Below is a small trained network, with its code and all its weights. Each question gives an input and a class and asks what happens when units are switched off, that is, made to give their printed mean instead of their output.

import numpy as np


def w(rows, s, z=0):
    codes = np.array(rows[::2]) - 128.0
    scale = np.full(codes.shape[1], s)
    scale[-1] = z or s
    return codes * scale


def norm(h):
    return h / np.sqrt((h * h).mean(-1, keepdims=True) + 1e-5)


def f(y):
    return np.maximum(y, 0)


def log_softmax(a):
    a = a - a.max(-1, keepdims=True)
    return a - np.log(np.exp(a).sum(-1, keepdims=True))


def net(x, mask):
    res = np.array(x, float).reshape(1, 3) / 4 @ E
    u = 0
    for l in range(4):
        y = f(norm(res) @ A[l][:, :-1].T + A[l][:, -1])
        res = res + np.where(mask[u : u + 3], y, B[l][:, -1]) @ B[l][:, :-1]
        u += 3
    return log_softmax(norm(res)[-1] @ U[:, :-1].T + U[:, -1])


A, B = {}, {}
E = w([
[18,92,41],'x0',
[203,110,60],'x1',
[141,2,187],'x2',
],0.00097)
A[0] = w([
[51,223,221,141],'L0N1',
[3,113,252,3],'L0N2',
[211,166,242,2],'L0N3',
],0.0023,0.00051)
B[0] = w([
[249,95,19,234],'L0N1',
[252,110,5,235],'L0N2',
[85,244,159,253],'L0N3',
],0.003,0.0011)
A[1] = w([
[115,81,194,65],'L1N1',
[118,176,129,105],'L1N2',
[81,255,131,247],'L1N3',
],0.0052,0.0012)
B[1] = w([
[91,11,53,153],'L1N1',
[195,38,147,162],'L1N2',
[115,1,164,250],'L1N3',
],0.0041,0.0027)
A[2] = w([
[2,127,48,1],'L2N1',
[185,40,161,145],'L2N2',
[4,137,72,220],'L2N3',
],0.0028,0.00042)
B[2] = w([
[193,132,253,170],'L2N1',
[16,84,30,251],'L2N2',
[232,120,191,169],'L2N3',
],0.0032,0.0027)
A[3] = w([
[108,78,23,250],'L3N1',
[150,106,253,154],'L3N2',
[163,154,71,189],'L3N3',
],0.0045,0.0015)
B[3] = w([
[126,171,121,254],'L3N1',
[173,140,254,158],'L3N2',
[227,146,125,149],'L3N3',
],0.0048,0.0051)
U = w([
[62,36,46,194],'0',
[175,76,255,171],'1',
[214,147,57,159],'2',
[122,137,119,96],'3',
[30,180,164,21],'4',
[21,195,167,19],'5',
[24,237,169,1],'6',
],0.0082,0.0067)

Each question gives the input, the list of numbers given to net, and the class t.
The units are the neurons (one row each of A and B). Each row of codes is followed by its name. A weight is (code - 128) times the scale printed after its matrix; where a second scale follows, it is the last column's (A, B and U).
mask holds one flag per neuron, layer by layer. A switched-off neuron (its flag False) gives its mean, the last column of its row in B, instead of its output. The means were averaged over made-up inputs and are rounded, as every weight is.
A unit's drop is (log p(t) with every unit on - log p(t) with that unit switched off) / (log p(t) with every unit on - log p(t) with every unit switched off).
The circuit of an input: a set's keep is (log p(t) with only the set's units on - log p(t) with every unit switched off) / (log p(t) with every unit on - log p(t) with every unit switched off). Starting from all 12 units, units are removed one at a time, each time the one whose removal leaves the highest keep (on an exact tie, the one counted first), for as long as the keep stays at least 0.8.
circuit, biggest first: the units of the circuit, biggest drop first
top k neurons: the k neurons with the biggest drops, biggest first
k most important neurons of layer l: the k neurons of layer l with the biggest drops, biggest first
drop when u is switched off: that unit's drop, to one decimal
input [4,-4,-3], class 1: circuit, biggest first -> [L2N1]
input [5,-8,-3], class 2: top 2 neurons -> [L0N2; L0N1]
input [-6,5,7], class 0: 2 most important neurons of layer 1 -> [L1N1; L1N3]
input [7,0,4], class 1: top 2 neurons -> [L2N1; L1N3]
input [5,-7,-5], class 2: circuit, biggest first -> [L0N1; L2N2]
input [8,-6,-4], class 1: circuit, biggest first -> [L2N1; L2N3]
input [3,-6,1], class 2: circuit, biggest first -> [L0N2; L1N3]
input [-4,5,5], class 0: top 3 neurons -> [L0N2; L0N1; L1N1]
input [-4,-4,5], class 0: top 2 neurons -> [L3N2; L1N1]
input [-5,-6,6], class 0: top 2 neurons -> [L1N1; L2N2]
input [-4,3,-4], class 0: top 3 neurons -> [L1N3; L2N2; L2N1]
input [5,1,-4], class 1: top 3 neurons -> [L2N1; L2N3; L2N2]
input [3,-7,-1], class 2: top 2 neurons -> [L0N2; L0N1]
input [-2,-5,-1], class 2: circuit, biggest first -> [L0N1]
input [-7,6,7], class 0: top 3 neurons -> [L1N1; L2N2; L2N1]
input [-5,0,-7], class 0: top 2 neurons -> [L1N3; L2N2]
input [8,-6,4], class 1: top 3 neurons -> [L2N1; L1N3; L2N2]
input [3,-6,-4], class 2: top 3 neurons -> [L0N1; L0N2; L0N3]
input [8,2,-5], class 1: top 3 neurons -> [L2N1; L2N3; L2N2]
input [1,5,-6], class 0: top neuron -> [L1N3]
input [-6,-4,-8], class 0: top 2 neurons -> [L1N3; L2N2]
input [-5,-8,-5], class 2: 2 most important neurons of layer 2 -> [L2N1; L2N2]
input [-2,-4,2], class 2: drop when L0N2 is switched off -> 0.4
input [-5,-2,7], class 0: drop when L2N2 is switched off -> 0.1
input [2,-6,-7], class 0: drop when L1N3 is switched off -> 1.2
input [5,4,-2], class 1: drop when L0N1 is switched off -> 0.1
input [-2,4,6], class 0: 2 most important neurons of layer 0 -> [L0N2; L0N1]
